Below is a small trained network, with its code and all its weights. Each question gives an input and a class and asks what happens when units are switched off, that is, made to give their printed mean instead of their output.

import numpy as np


def w(rows, s, z=0):
    codes = np.array(rows[::2]) - 128.0
    scale = np.full(codes.shape[1], s)
    scale[-1] = z or s
    return codes * scale


def f(y):
    return y / 2 * (1 + np.tanh(0.7978845608 * (y + 0.044715 * y**3)))


def log_softmax(a):
    a = a - a.max(-1, keepdims=True)
    return a - np.log(np.exp(a).sum(-1, keepdims=True))


def net(x, mask):
    res = np.array(x, float).reshape(1, 8) / 4 @ E
    y = f(res @ A[0][:, :-1].T + A[0][:, -1])
    res = res + np.where(mask, y, B[0][:, -1]) @ B[0][:, :-1]
    return log_softmax(res[-1] @ U[:, :-1].T + U[:, -1])


A, B = {}, {}
E = w([
[116,155,30,157,83,124,115,162,169,156],'x0',
[101,132,91,167,71,157,119,158,176,199],'x1',
[162,163,217,156,181,187,53,108,164,108],'x2',
[213,156,23,63,153,92,108,238,73,137],'x3',
[117,156,99,66,130,23,118,59,31,69],'x4',
[154,111,174,98,252,150,182,145,54,217],'x5',
[210,37,188,143,65,178,222,218,73,12],'x6',
[217,194,167,103,189,147,3,144,108,143],'x7',
],0.0043)
A[0] = w([
[100,79,193,110,97,150,180,161,155,123,194],'n1',
[130,111,187,172,91,173,225,136,152,88,187],'n2',
[173,128,61,122,131,138,119,213,138,221,206],'n3',
[123,151,58,127,148,167,127,238,150,202,150],'n4',
[68,165,97,106,95,104,129,150,135,63,250],'n5',
[125,157,145,139,152,133,73,107,164,150,217],'n6',
[96,166,170,137,157,147,48,112,163,152,192],'n7',
[164,121,101,124,24,99,85,150,148,24,158],'n8',
[118,145,155,132,151,148,48,84,186,155,212],'n9',
[131,141,170,137,173,151,36,84,180,162,241],'n10',
[108,148,159,117,110,128,87,137,136,138,187],'n11',
[22,125,62,124,121,62,169,43,114,182,150],'n12',
[109,93,173,143,118,157,181,156,162,113,182],'n13',
[184,135,213,82,254,109,121,143,9,97,192],'n14',
],0.0098,0.0015)
B[0] = w([
[123,105,161,154,135,179,165,143,159,138,175],'n1',
[106,58,180,168,114,218,151,171,169,127,197],'n2',
[164,139,110,121,170,65,136,237,149,147,194],'n3',
[143,134,123,123,149,53,140,235,110,157,191],'n4',
[115,129,125,96,89,126,95,112,129,74,169],'n5',
[110,143,146,153,124,106,120,108,116,177,175],'n6',
[89,154,140,166,109,116,113,95,111,191,192],'n7',
[103,101,67,133,61,144,8,121,113,69,194],'n8',
[89,169,153,166,108,95,121,93,108,187,196],'n9',
[88,159,139,169,129,120,107,74,106,215,208],'n10',
[104,125,121,130,124,120,110,116,114,150,144],'n11',
[107,173,150,52,110,77,244,72,163,62,207],'n12',
[114,88,163,146,133,158,160,153,129,147,171],'n13',
[252,134,97,109,238,197,113,42,73,146,254],'n14',
],0.018,0.0092)
U = w([
[40,199,170,207,106,90,92,71,96,247,150],'0',
[253,128,91,97,228,197,111,59,50,146,248],'1',
[88,94,42,117,28,146,17,120,120,55,2],'2',
[83,169,128,35,89,83,219,73,173,66,52],'3',
[158,138,77,113,152,50,133,249,135,166,149],'4',
[91,31,216,188,104,229,172,161,186,135,120],'5',
],0.0051,0.00035)

Each question gives the input, the list of numbers given to net, and the class t.
The units are the neurons (one row each of A and B). Each row of codes is followed by its name. A weight is (code - 128) times the scale printed after its matrix; where a second scale follows, it is the last column's (A, B and U).
mask holds one flag per neuron, in row order. A switched-off neuron (its flag False) gives its mean, the last column of its row in B, instead of its output. The means were averaged over made-up inputs and are rounded, as every weight is.
A unit's drop is (log p(t) with every unit on - log p(t) with that unit switched off) / (log p(t) with every unit on - log p(t) with every unit switched off).
The circuit of an input: a set's keep is (log p(t) with only the set's units on - log p(t) with every unit switched off) / (log p(t) with every unit on - log p(t) with every unit switched off). Starting from the 12 units with the biggest drops (on a tie, the unit counted first), units are removed one at a time, each time the one whose removal leaves the highest keep (on an exact tie, the one counted first), for as long as the keep stays at least 0.8.
units of the circuit, in order: the units of the circuit, biggest drop first
unit that matters most: the unit with the biggest drop
top k neurons: the k neurons with the biggest drops, biggest first
drop when u is switched off: that unit's drop, to one decimal
input [8,2,1,1,0,3,2,-7], class 4: units of the circuit, in order	(n4; n3)
input [-4,-8,2,-4,-1,-6,7,3], class 5: top 2 neurons	(n2; n1)
input [6,6,2,-3,-2,-8,6,5], class 2: unit that matters most	n8
input [4,-3,2,-5,-2,-1,0,-2], class 5: top 2 neurons	(n2; n14)
input [7,-7,1,8,0,-2,-8,3], class 4: top 2 neurons	(n3; n4)
input [4,-6,-5,5,5,0,2,-2], class 2: units of the circuit, in order	(n8; n5)
input [-1,7,-5,-5,0,-8,5,-4], class 5: top 3 neurons	(n2; n1; n13)
input [3,4,5,3,-3,8,1,2], class 4: top 2 neurons	(n4; n3)
input [3,8,8,8,2,4,-5,5], class 0: top 3 neurons	(n10; n7; n9)
input [3,8,6,4,-1,-4,4,-8], class 5: top 3 neurons	(n2; n13; n1)
input [-7,-6,3,-6,3,-5,0,-8], class 5: drop when n2 is switched off	0.3
input [-1,3,6,-3,5,4,-3,-7], class 3: drop when n12 is switched off	0.6
input [3,-8,-3,3,2,-6,-6,-4], class 3: drop when n12 is switched off	1.1
input [2,0,4,0,-7,-8,1,-7], class 5: units of the circuit, in order	(n2)
